Where the symbols take the objects:
$: x174->x533, x48->x495, x77->x97, x833->x594, x378->x855, x341->x957, x561->x138, x403->x130, x169->x535, x726->x428, x487->x142, x791->x101, x993->x169, x591->x16, x232->x538, x36->x77, x703->x863, x851->x232, x664->x601, x501->x791, x138->x689, x495->x355, x961->x750, x639->x307, x387->x703, x249->x531, x314->x664, x898->x315, x689->x467, x528->x412, x516->x656, x467->x913, x175->x886, x527->x603, x355->x828, x568->x347, x656->x675, x67->x898, x533->x369, x428->x491, x771->x728, x800->x700, x817->x684, x342->x400, x486->x813, x728->x565, x913->x199, x101->x783, x813->x58, x142->x612, x565->x999, x132->x856, x130->x639, x307->x501, x594->x18, x346->x403, x750->x520, x9->x961, x315->x252, x427->x286, x18->x486, x400->x176, x700->x106, x675->x161, x306->x224, x783->x306, x491->x36, x863->x568, x381->x451, x39->x378, x218->x67, x778->x654, x843->x342, x181->x427, x83->x726, x199->x175, x252->x780, x58->x372, x325->x494, x97->x70, x176->x132, x886->x851, x347->x691, x286->x83, x372->x519, x762->x528, x506->x365, x141->x527, x451->x800, x684->x381, x612->x591, x828->x817, x603->x464, x520->x341, x999->x154, x412->x48, x538->x993, x161->x39, x531->x346, x70->x387, x494->x9, x365->x843, x987->x249, x518->x218, x691->x325, x154->x762, x856->x181, x535->x833, x780->x771, x974->x516, x16->x561, x519->x628, x628->x506, x957->x518, x106->x174, x601->x987, x369->x314, x464->x487, x654->x974, x224->x778, x855->x141
~: x174->x728, x48->x520, x77->x519, x833->x142, x378->x403, x341->x428, x561->x654, x403->x828, x169->x464, x726->x486, x487->x101, x791->x800, x993->x603, x591->x224, x232->x141, x36->x372, x703->x843, x851->x855, x664->x762, x501->x451, x138->x974, x495->x341, x961->x286, x639->x684, x387->x365, x249->x48, x314->x154, x898->x70, x689->x516, x528->x961, x516->x601, x467->x656, x175->x39, x527->x307, x355->x957, x568->x400, x656->x987, x67->x97, x533->x565, x428->x813, x771->x568, x800->x252, x817->x218, x342->x851, x486->x16, x728->x347, x913->x675, x101->x700, x813->x561, x142->x783, x565->x691, x132->x993, x130->x817, x307->x381, x594->x612, x346->x355, x750->x83, x9->x427, x315->x387, x427->x833, x18->x591, x400->x232, x700->x780, x675->x249, x306->x174, x783->x106, x491->x58, x863->x342, x381->x898, x39->x346, x218->x77, x778->x369, x843->x886, x181->x535, x83->x18, x199->x161, x252->x703, x58->x138, x325->x856, x97->x628, x176->x538, x886->x378, x347->x176, x286->x594, x372->x689, x762->x9, x506->x199, x141->x639, x451->x315, x684->x67, x612->x306, x828->x518, x603->x501, x520->x726, x999->x325, x412->x750, x538->x527, x161->x531, x531->x495, x70->x506, x494->x181, x365->x175, x987->x412, x518->x36, x691->x132, x154->x494, x856->x169, x535->x487, x780->x863, x974->x664, x16->x778, x519->x467, x628->x913, x957->x491, x106->x771, x601->x528, x369->x999, x464->x791, x654->x314, x224->x533, x855->x130
%: x174->x535, x48->x689, x77->x346, x833->x999, x378->x70, x341->x656, x561->x750, x403->x506, x169->x728, x726->x601, x487->x691, x791->x176, x993->x771, x591->x9, x232->x252, x36->x531, x703->x307, x851->x315, x664->x486, x501->x400, x138->x520, x495->x467, x961->x654, x639->x843, x387->x639, x249->x372, x314->x18, x898->x855, x689->x341, x528->x561, x516->x428, x467->x957, x175->x67, x527->x863, x355->x913, x568->x791, x656->x491, x67->x378, x533->x833, x428->x987, x771->x464, x800->x538, x817->x175, x342->x451, x486->x528, x728->x487, x913->x518, x101->x132, x813->x412, x142->x325, x565->x142, x132->x106, x130->x365, x307->x342, x594->x154, x346->x628, x750->x974, x9->x778, x315->x141, x427->x369, x18->x762, x400->x800, x700->x993, x675->x36, x306->x181, x783->x856, x491->x249, x863->x501, x381->x851, x39->x97, x218->x39, x778->x286, x843->x381, x181->x533, x83->x664, x199->x218, x252->x527, x58->x48, x325->x306, x97->x403, x176->x700, x886->x898, x347->x101, x286->x314, x372->x495, x762->x16, x506->x817, x141->x703, x451->x232, x684->x886, x612->x494, x828->x199, x603->x568, x520->x516, x999->x612, x412->x138, x538->x780, x161->x77, x531->x519, x70->x130, x494->x224, x365->x684, x987->x58, x518->x161, x691->x783, x154->x591, x856->x174, x535->x565, x780->x603, x974->x726, x16->x961, x519->x355, x628->x828, x957->x675, x106->x169, x601->x813, x369->x594, x464->x347, x654->x83, x224->x427, x855->x387
*: x174->x325, x48->x491, x77->x199, x833->x224, x378->x684, x341->x372, x561->x601, x403->x67, x169->x783, x726->x138, x487->x174, x791->x771, x993->x101, x591->x314, x232->x501, x36->x913, x703->x232, x851->x307, x664->x750, x501->x780, x138->x987, x495->x36, x961->x486, x639->x315, x387->x851, x249->x957, x314->x961, x898->x843, x689->x249, x528->x726, x516->x48, x467->x531, x175->x130, x527->x800, x355->x77, x568->x993, x656->x495, x67->x365, x533->x494, x428->x689, x771->x132, x800->x568, x817->x70, x342->x527, x486->x974, x728->x856, x913->x346, x101->x728, x813->x516, x142->x533, x565->x181, x132->x487, x130->x898, x307->x252, x594->x778, x346->x218, x750->x813, x9->x18, x315->x342, x427->x591, x18->x654, x400->x603, x700->x347, x675->x355, x306->x999, x783->x565, x491->x467, x863->x538, x381->x703, x39->x817, x218->x506, x778->x762, x843->x141, x181->x612, x83->x561, x199->x403, x252->x400, x58->x656, x325->x833, x97->x175, x176->x464, x886->x639, x347->x169, x286->x16, x372->x675, x762->x83, x506->x378, x141->x451, x451->x863, x684->x387, x612->x369, x828->x97, x603->x700, x520->x58, x999->x427, x412->x428, x538->x791, x161->x828, x531->x518, x70->x886, x494->x594, x365->x855, x987->x341, x518->x628, x691->x535, x154->x286, x856->x142, x535->x306, x780->x176, x974->x412, x16->x664, x519->x161, x628->x39, x957->x519, x106->x691, x601->x520, x369->x9, x464->x106, x654->x528, x224->x154, x855->x381

The rows follow the links: the fewer symbols apart two objects are, the more alike their rows tend to be.

Each row is also shifted at random along 5 hidden directions that mean nothing.

Some objects, each with a row of numbers:
x974
[  -8   -5   30  -26   -1  -11   -9   -2   20   41  -29   -5    0   27   25   20  -20   14   33   -4   10  -10  -35   14  -16  -34  -58    9    5   45   65  -16  -13  -12  -35  -37   42   34  -34   40   16  -11   19   43  -34    1  -21  -25   53   44    4    2  -48  -12  -35    3  -10  -25   -3   29  -29]
x675
[ -49  -11   26   15  -12    2    3    4   22   22  -16    7  -47    9  -18   12   12   13    6   29  -20   -5  -21  -43  -23  -10  -36  -21  -10   10    1  -15   14   24  -12  -20   21   18  -16   22   32    6    6   39  -14  -44   21   -7   38   21    0   -7    1  -45    5   12  -29   12   30    3  -33]
x516
[ -88  -10    6   -7   -2   -9   22  -18  -22   40   51   11  -19   21   37   31  -25   32  -40   -5  -11    3  -47   31   42  -21    7  -32  -17    8  -51   17    3   -9   45   49  -41   13    7  -24   23   32   12  -57  -35  -21  -31   -7  -45  -45  -11  -21  -34  -27  -36  -18   17   79  -21   22  -20]
x142
[ 103   20   -6  -29   29   40  -21    5   66  -25  -21  -17   48    5  -11  -36   10   -1   30  -17   -7    6   25   37  -11   -4  -20   33  -36   16   46    4  -11    3  -73  -20   30   26  -12  -19  -32  -24   -4   27   15   -5   -3    1    2   57    3   -4  -31   59    7  -14    6  -64   31  -22   -2]
x141
[ 135    4   -8   10    6  -41   15    3  -44  -17    5   15  -15  -14  -21   25  -10  -29   -8   16   25   15   14   -8   12   18   32   10   62  -26    2    4  -13  -12   30    0  -20  -45   -5   31   -1   13   -7   -2    0   42   12    2    3  -39   15   -1   51  -11   14   33   14    1  -25    7   24]
x762
[  50  -11  -52   -3   -2   23  -27   -3   39   -1  -31  -25  -33    8   15  -17  -26   54    8  -25   20   38  -17  -28   22  -28  -24  -33  -21   14    7  -10  -40   10   43   25   -6   16  -11    0   38   -8   11   -4  -38   17  -33  -63   12    1   39  -29  -36    4  -49  -19   20  -47   32   -8   -5]
x306
[  31   10  -20  -67   21   69  -24    4   62  -16   16   -9  -19   31    0  -24   -5   28  -19  -32   25    3    9   79    5  -24  -26  -19  -58   13   36   -4   10   11   -3   48  -31   34  -10  -26  -38   18   -5    0   -9    6    1  -40    3   33   -3  -62  -37   42  -13   -7   42  -10   -8   -8   13]
x355
[ -43   19   66  -37   33    7   45    9    8   14   53  -12   19   30  -37   34    0   -7   -8   24  -21   -9  -13   78    4  -11   -3   13  -13   18   17   35    5   16  -81  -21    7   36  -24    8   -6    8   13   27    9  -45    6   41  -10   30  -28  -20    5  -35   26   10    8   50   -9   22  -51]
x491
[ -74   15   38    1    3  -37    8   15   -6   19   40   41   32   -5   23   45    1  -10   24    1    2   17  -44   75  -12   -3   -9   43   23   20  -14  -17   44   48  -55  -13   35   26   -2   -5   16   -8    4   24  -26  -35   26    8  -30   -8    1  -14   -9  -31  -14   15   32   35   36   53  -56]
x342
[ -99   13  -40  -49  -20  -31    5  -44   26  -33  -30   35   -7   -5   -4  -26    7  -38   11   -7   30   10    2  -26  -18    1  -12  -21   12  -19   39    3  -32   -5   -6   21  -40  -46  -37   13   -5   12  -38   29   10   26    4  -19   29   -8    6   -1   36   14    5   30  -19  -43  -13  -20   25]
x286
[ -37    6  -24   11   -2    9  -18   -8   26    0  -38  -24   48   -7   34  -36  -16   22   40  -27   -5    5  -13  -30    2  -11  -13   22   -6   30   26   -6  -54   -9  -26  -32   44   16  -11   -7   21  -40    8    6    8   14  -45  -19    9   22   22   25  -26   19  -29  -50   -8  -69   28  -16   -2]
x913
[ 108   -4   -7   11  -11   27   38  -42   45  -10   -7  -35  -33   29  -57  -11    7   32  -26   39  -53    8   18  -97   50  -22    2  -64  -59   -2   -7   59  -58   -5  -12    6  -37   12  -30   19   39   14   26    2   23  -51  -22   18   22   26  -13    4   13  -35   25   17  -62    7    6  -69  -27]
x791
[  55   -5   38   24   27  -13  -13   28  -71   10   11   22    1  -22    4   28   12  -37  -13    8    5  -18   32   66  -11   43   13   45   41  -37  -23  -28   76  -17   36   -4   -2  -24   52  -20  -53   23  -19  -40  -22    9   41   21  -31  -28  -12   11  -15   38   22    9   22   51  -34   36   29]
x703
[  49    7  -17  -24  -13  -39   20  -26  -29  -27   30   16   29   -9   -8   13    4  -37  -21    0   17   14   16    7   18   13   49  -12   20  -25  -17   35  -11  -15    5   26  -47  -39    5   10  -21    7   -3  -18   23   31    4   29  -27  -35  -11   12   39   12   14   43    3   11  -32   -5   22]
x154
[ -88  -22  -26   21  -16   29  -21   18  -26   27   20  -13  -16   -2   55  -18  -17   40  -28  -29    6  -35  -24  -14    8   -7   20  -18   -7   16  -35  -24   -3  -31   72   30    6   10   32  -27    0    0   11  -57   10   29  -37  -22  -19  -30   -1    0   -8   -2  -36  -63   19   21  -21    5   41]
x341
[  57    8  -12   10  -12  -22   11  -33   36    3   -6   25   -1    7    7   14   -8   18   18   12  -21   35  -37  -31   28  -23  -16   -8  -11   11  -11   10  -21   29  -21    6   -3   11  -26    4   54   -1   10   14  -28  -38   -7  -17   -6   -5   17   -7  -12  -29  -23   17  -12   -6   48  -12  -47]
x387
[ -19   -4   16   27   15   -7    5   21  -60  -16  -20  -27  -37  -14  -42   17   -7  -13  -10   16   31    3   36   -4    5   30    2   11   41  -34   20   -9   -3    9   45  -27  -17  -26    4   27    7   17  -10   -2   -8   13   20   -6   25   -8    5    4   30  -23   34   14    7   12  -41    5   11]
x628
[  92   20    6   27    4   -2   43  -17   -7  -22   42  -15   21    6  -38   19   -3    6  -17   27  -30   12   11  -18   57    1   46    4   -7   -3  -27   50  -35   20  -26   -7  -22    6  -13    6   24    0   22  -14   33  -28   -6   39  -27   -7  -12    6   44  -42   32   12  -12   33    0  -36  -29]
x427
[ 109  -29  -34   26  -29   43  -17    9  -15   19   29  -31  -18    8   36   -9  -12   49  -42  -18  -14  -35   -2  -50   29  -15   37  -44  -32   15  -53    4   -4  -46   83   42  -16   15   39  -15  -12   -2   36  -62   25   30  -39   -2  -19  -19  -16    8  -10    4  -27  -39   -1   23  -31  -21   46]
x77
[   8   32    5  -65   11   26   56  -52   59  -27   55  -17   14   49  -49    3   -6   12  -30   10  -23   18    1   33   58  -33   13  -37  -67   11   23   83  -62   18  -70   27  -64   27  -58    4   13   26   14    9   26  -44  -23   29   -8   29  -26  -36   17  -27   25   22  -10   28  -20  -49  -44]
x780
[   0   -4  -13  -45   15   12   -6  -30   30  -22  -40    7  -31    8  -31  -27   17  -20  -10    1    8   20   40    5  -10   10  -28  -35  -31  -36   23   13   10  -13   15   32  -54  -30   -5  -13  -28   33  -34    0  -22   -6   15  -17   16   13   -3  -14  -29   54   16   32  -19  -19  -10  -21   17]
x175
[ -54   22   -1  -55    6   -2   22    7   47  -35    6  -10    9   13  -57   -6    9  -17   17    2   24   30    0   24  -30  -11   -3   -8    0    4   44   25  -31   40  -81  -17    3    3  -48   32    9  -18   -4   79   24   -1   15    2   29   33    8  -27   49  -26   25   36   11  -43   24    4  -30]
x961
[  79   -4   -6  -28   -1    1  -13    3   14   -5   35  -33   74   13   24   21  -19   25    8  -35    9   41   -8   56   25  -19   20   -2  -30   24  -21   28   -2   11  -30    9    8   38   18  -11   -2  -35   39  -11  -15    5  -24   13  -44   14   -4    1  -53   23  -37    9   33  -14   17   23  -29]
x138
[  13  -27  -21    1  -22    5   18  -42    9   37    8   -8  -49   30   22    7  -23   51  -42    4  -24    1  -33  -62   53  -37   -6  -77  -42    8  -37   27  -32  -30   70   50  -51   12   -3   -2   41   32   22  -50  -34  -19  -49  -22    1  -28   -7   -7  -40  -26  -41  -10  -30   42  -13  -17   -9]
x519
[ -24  -22   52   91    2   -4    8   46  -60   38  -11   -7  -52  -22  -18   29    8    9   -3   48  -31  -27   -6  -51  -17   25   -1   21   36  -10  -39  -35   36   12   31  -48   48    5   27   14   34    2   10   -4   -7  -35   23   16   11  -13    1   22   19  -61   22  -16  -21   54   14   23  -19]
x232
[  75    9   21   16   19  -69    5   22  -31   -8  -32   27   59  -38  -16    6   15  -73   51   19    3    7   14   -5  -51   37   20   62   83  -15   14  -10    2  -20  -65  -61   62  -50    5   26  -21  -40  -17   45   16   35   15   40   -2   -6   19   48   39   25   24   22   -7  -56   20   32    7]
x843
[  14   25   13  -39   30  -12   17   -1  -13  -23   -9   -8  -28   13  -48   18  -17  -23    0    6   45   14   21   52    9    2  -18   18   39  -16   76    8  -35   10  -10  -16  -31  -21  -46   41   -2   25  -23   30  -13   26   11  -20   38    8   14  -27   31  -15   28   29   24  -10  -44    0    2]
x591
[  63  -19  -33   34    4   25  -18   27   -9   27   -8  -20  -37    1   28  -17  -26   45   -9  -13    1  -15  -25  -44   11  -17    7  -14   16   17  -17  -23  -33  -35   68   15   18    5   11   -4   18   -6   13  -30   -6   39  -46  -40    1  -25   27  -10   -4   -8  -38  -60   17  -12    2    0   32]
x528
[ -12  -21  -22  -63  -48   19  -14  -43   40    6   35  -32   29   39   35   13  -10   40  -31  -35    5   21  -11   11   34  -42    1  -83  -87   25  -26   46    8   -2   14   58  -57   43   11   -6   -3   -3   43  -28  -12  -13  -26    3  -15   21  -38   -4  -69   17  -45   32  -10   18  -22   -6  -19]
x101
[  57   20  -14  -56    1    5   12  -41   40   -9   23   43   24   16   20  -25   11  -30  -14  -11  -12  -31   -1   28    7  -13   10   -5  -28    8   18   23   -5  -40  -28   41  -37  -13  -16  -20  -52   22  -18  -10   29   13   -9   16  -13   -1  -26   -9    4   51    4    2  -12    5  -28  -28   34]
x538
[  42  -13   12  -43   26   -1    7   -1  -14  -11   23   -2    4    2  -31    5   14  -30  -34    0    5   24   37   58   -9   26   24  -28  -14  -42  -36   29   45  -16   15   45  -50  -27   38  -28  -51   26  -15  -34  -17    2   19   25  -46  -16  -17  -11  -23   56   16   36   18   28  -15   22   13]
x315
[ -27   21  -46  -96  -17   -4   30  -75   42  -49   23    7   -6   34  -24  -12   -7  -12  -37  -16   36   24   18   19   46  -26   11  -66  -42  -17   38   62  -55    0    4   66 -113  -22  -52   10  -15   39  -17   -2   14   18  -12   -8    9   -3  -17  -33   24   11    9   54   -3   -1  -57  -47   12]
x130
[ -11   -5   -9  -28    1   14   16    0   27  -33  -20  -44  -28    9  -71  -15   12    2   -9   14   12   31   34  -40  -15   -1    0  -54  -18  -18   17   32  -32   17  -12   -4  -24  -10  -20   29   13   -5    1   40   16   -2    7    0   36   29    4  -11   30  -16   30   36  -16  -33    7  -14  -11]
x783
[ -66    2   -9    9   18   19  -13   18   -2   -2   18   21   33  -23   26  -38   19  -14   -2  -20  -18  -21    1   31  -29   24   25   28   -6  -10  -42  -16   36  -18   -8   21   20  -10   40  -62  -43   -7  -23  -30   24    7    2   19  -52  -19   -4    9   -2   52   -1  -48   15    5   19    7   31]
x993
[ 114   10   -7  -13   15    7  -10  -20   12   -3  -30   36  -44    5   -2  -11    5  -21   -5    8    3  -23   18    2    2   -1  -29   10    8  -15   43  -20    7  -25   24   15  -27  -22  -17    6  -28   37  -30   -2  -14   12   14  -30   30    1    2  -16   -4   33    7   10  -10   -3  -28  -24   36]

Where do the symbols, taken in turn from left to right, take each start?
Answers are names.
[  54   -5    8   50  -11  -35   13   -5  -27   22   31   22   19  -13   26   39   -9   15   -2   13  -26   23  -29  -12   35    2   25    9   12   -1  -72    7   20   22   12    7    6    6   24  -14   39   -4   21  -32  -24  -32   -2   16  -55  -45    5   13  -13  -33  -22    4    3   45   32   16  -38]
% ~ ~ %: x412
[ -19  -11  -37  -19   -5   46  -23    3   32   20  -15  -10  -63   23   32  -31  -23   45  -15  -23   17  -34  -27  -25    5  -38  -28  -33  -17   28   39  -28  -38  -31   57   29   -6   16  -24    6    8   13   -1   -7   -7   37  -38  -66   44    9   18  -36   -7   -6  -38  -50   14  -19  -20  -16   38]
$ ~ * % $: x664
[  38  -16   18  -26    5    2  -24   25   14   45  -22   -4  -53   26   20   30  -28   31   13   -8   35    6  -40   32  -15  -39  -63  -10   18   32   51  -36    5    3   19  -10   24   31  -26   44   22    5   16   39  -62   14   -6  -63   50   21   23  -41  -47  -23  -48    7   26  -13    3   48  -20]
~ $ *: x412
[  20    6   25  -69   43  -19   13    8    7   -9   10   12   24    4  -38    4    9  -50    0   -1   17   32   19   88  -38   18    3    3   12  -27   11   22   23  -11  -49   14  -14  -28    3   -9  -51   10  -29   19  -16   10   16   19  -23    2   -3  -21  -14   54   13   37   27  -12    5   43   -2]
$ * $ ~ %: x132
[  87  -22  -35   16  -40    5  -35  -19   28   -3  -35  -34   23    3   27   -2   -6   42   18  -16   -4   33    4  -68   22  -22  -13  -31  -42   18  -12    7  -15    7   23   -3    6   26   11   11   33  -33   35   -6  -16   -2  -22  -19   14   23    6   30  -54    9  -38   11  -25  -46   24  -20  -17]
* $ $ % *: x372
[   8   -2   29    1   33    0    9   35  -11  -16  -45  -40  -32   -3  -72    5    2  -16   22   24   22   18   33   -5  -33   15  -21   14   39  -16   52   -4  -23   17  -24  -58   27  -15  -23   47   11   -9   -6   56   -4   11   20   -7   52   35   22   -4   31  -24   39   23    1  -40    3   15  -14]
$ ~ % * %: x851
[-127  -22    3   68  -47   -8  -18    4    0   23  -49   21  -59  -20   15    2   22   16   17   28  -19  -11  -16 -101  -29    5  -38  -16    1    0  -26  -48   40   35   36  -21   28    3    9   10   53   -4   -4   22  -17  -42   32  -21   41   -3   11   20    3  -50   -2    3  -47    9   42   -5  -19]
$ ~ * $ % $: x175
[ -55    1   22   33   12  -20  -36   41  -32   15  -14  -14   64  -22   45   14  -19    4   55  -27   24   11  -19   52  -19    8  -14   76   40   26   12  -43   16   21  -27  -58   83   26   23   -4   13  -49   12   12  -26   13   -2   -9  -13   13   21   24  -36    8  -28  -33   37  -34   28   50  -20]
% ~ % *: x961
[ 171    4  -23  -24   42   28   10   16   41    1   18   18  -22    7  -16  -30    1    3  -15   -2  -17    4   -5   20  -11   -7   19   -8   -4   -7  -18    6  -10  -36   -9   45   -6  -16    3  -32  -32   13  -14   -5    6   22  -17  -10  -31  -19   21  -42    8   43  -12  -22   32  -19   34    2   23]
$ $ % % %: x369
[  51   34  -29  -40  -10    3   37  -41   62  -50   31   -2   16   22  -45   -4    1    2   -7    7   -1   33    1  -14   37  -28   21  -29  -32    6   17   61  -65   37  -66   16  -45    5  -59   17   26    1   10   38   37  -17   -3   10    4   14   -2  -27   56  -36   22   36   -4  -19   15  -50  -30]
$ ~ *: x67
[-105    0  -36  -43  -15  -31    5  -24    8  -19  -17   38  -24   -7   -4  -20    6  -34   -6   -7   34   11   -1  -10  -29    4   -2  -30   19  -29   16   -3  -11   -6   20   34  -41  -50  -16    6  -10   19  -37   14    0   31   12  -21   16  -28   12  -12   33   14    1   26    1  -23  -12   -2   30]
% * ~ $ *: x568
[ -31    3   13   27   19  -11  -19   40  -34   14   16  -20   76  -20   43    9  -22    8   31  -28    7    5  -19   55   -6    9   15   64   34   25  -11  -17    3    1  -28  -40   73   22   29  -20    0  -48   14  -13   -5   22  -24   11  -40   -1   15   22  -26   11  -28  -50   42  -20   20   42  -12]
$ ~ $ ~ * %: x528
[  24    6   -2   -2    6   -9   13   35    8  -19   11   -3  -32   -4  -51   13    2   -3    3   16   23   27   -5   -3  -23    1   12   -7   36  -10    5   -1  -12   39  -21   -7    8  -10  -23   31   23   -9   -1   54    9   12   24  -11   14   -4   28  -33   67  -46   19   28   30  -16   32   18  -16]
~ * % % ~: x39
